Here is a tiny trained network, its code and every weight. The questions are about switching its units off for an input and a class, where a switched-off unit gives its printed mean instead of its output.

import numpy as np


def w(rows, s, z=0):
    codes = np.array(rows[::2]) - 128.0
    scale = np.full(codes.shape[1], s)
    scale[-1] = z or s
    return codes * scale


def norm(h):
    return h / np.sqrt((h * h).mean(-1, keepdims=True) + 1e-5)


def f(y):
    return y / 2 * (1 + np.tanh(0.7978845608 * (y + 0.044715 * y**3)))


def log_softmax(a):
    a = a - a.max(-1, keepdims=True)
    return a - np.log(np.exp(a).sum(-1, keepdims=True))


def net(x, mask):
    res = np.array(x, float).reshape(1, 5) / 4 @ E
    u = 0
    for l in range(2):
        y = f(norm(res) @ A[l][:, :-1].T + A[l][:, -1])
        res = res + np.where(mask[u : u + 4], y, B[l][:, -1]) @ B[l][:, :-1]
        u += 4
    return log_softmax(norm(res)[-1] @ U[:, :-1].T + U[:, -1])


A, B = {}, {}
E = w([
[193,254,43,6,204,205,105],'x0',
[30,117,92,145,76,199,82],'x1',
[126,208,120,171,230,114,38],'x2',
[47,15,34,53,96,85,33],'x3',
[119,165,199,175,105,203,185],'x4',
],0.0071)
A[0] = w([
[175,108,174,156,139,115,75,3],'L0N0',
[151,21,94,146,99,32,1,135],'L0N1',
[72,141,41,89,25,248,104,27],'L0N2',
[139,226,204,226,198,176,130,15],'L0N3',
],0.0074,0.0055)
B[0] = w([
[33,66,89,206,156,140,144,108],'L0N0',
[61,2,20,103,135,78,146,254],'L0N1',
[66,200,99,193,87,244,141,199],'L0N2',
[92,218,117,197,182,83,194,194],'L0N3',
],0.0097,0.0057)
A[1] = w([
[176,177,218,176,149,158,152,1],'L1N0',
[184,174,133,37,146,87,97,203],'L1N1',
[135,191,129,1,177,118,143,22],'L1N2',
[198,126,164,92,31,72,244,133],'L1N3',
],0.0077,0.0021)
B[1] = w([
[139,54,179,215,147,28,90,229],'L1N0',
[179,109,153,69,185,144,17,207],'L1N1',
[207,144,92,137,167,93,36,206],'L1N2',
[207,2,210,102,93,236,125,252],'L1N3',
],0.0082,0.0032)
U = w([
[54,161,84,121,66,185,117,230],'0',
[211,154,86,55,181,99,73,229],'1',
[132,119,141,89,74,88,121,1],'2',
[187,180,173,205,186,85,200,145],'3',
[81,105,176,195,121,64,152,88],'4',
[68,9,57,82,78,64,97,248],'5',
[190,27,210,136,70,155,167,218],'6',
],0.013,0.0058)

Each question gives the input, the list of numbers given to net, and the class t.
The units are the neurons (one row each of A and B). Each row of codes is followed by its name. A weight is (code - 128) times the scale printed after its matrix; where a second scale follows, it is the last column's (A, B and U).
mask holds one flag per neuron, layer by layer. A switched-off neuron (its flag False) gives its mean, the last column of its row in B, instead of its output. The means were averaged over made-up inputs and are rounded, as every weight is.
A unit's drop is (log p(t) with every unit on - log p(t) with that unit switched off) / (log p(t) with every unit on - log p(t) with every unit switched off).
The circuit of an input: a set's keep is (log p(t) with only the set's units on - log p(t) with every unit switched off) / (log p(t) with every unit on - log p(t) with every unit switched off). Starting from all 8 units, units are removed one at a time, each time the one whose removal leaves the highest keep (on an exact tie, the one counted first), for as long as the keep stays at least 0.8.
circuit, biggest first: the units of the circuit, biggest drop first
top k neurons: the k neurons with the biggest drops, biggest first
top k neurons in layer l: the k neurons of layer l with the biggest drops, biggest first
drop when u is switched off: that unit's drop, to one decimal
input [-2,5,0,-2,0], class 0: top 2 neurons : [L0N2; L1N3]
input [-1,1,-5,0,-1], class 6: top 2 neurons : [L1N3; L0N1]
input [3,6,-4,-8,-6], class 3: top 3 neurons : [L0N1; L1N0; L0N3]
input [2,-8,-5,-4,-7], class 6: top 2 neurons : [L1N3; L0N3]
input [-3,5,-1,2,7], class 0: circuit, biggest first : [L0N2; L1N0]
input [-4,5,-5,5,7], class 0: top 2 neurons in layer 0 : [L0N2; L0N1]
input [3,5,4,-1,7], class 3: top 3 neurons : [L0N3; L0N1; L1N0]
input [8,8,-2,7,-4], class 0: drop when L0N2 is switched off : 0.9
input [6,7,-5,4,-3], class 0: drop when L0N2 is switched off : 0.6
input [-1,7,7,-7,-8], class 3: drop when L0N2 is switched off : 0.0
input [-2,8,1,-7,8], class 3: drop when L0N1 is switched off : 0.1
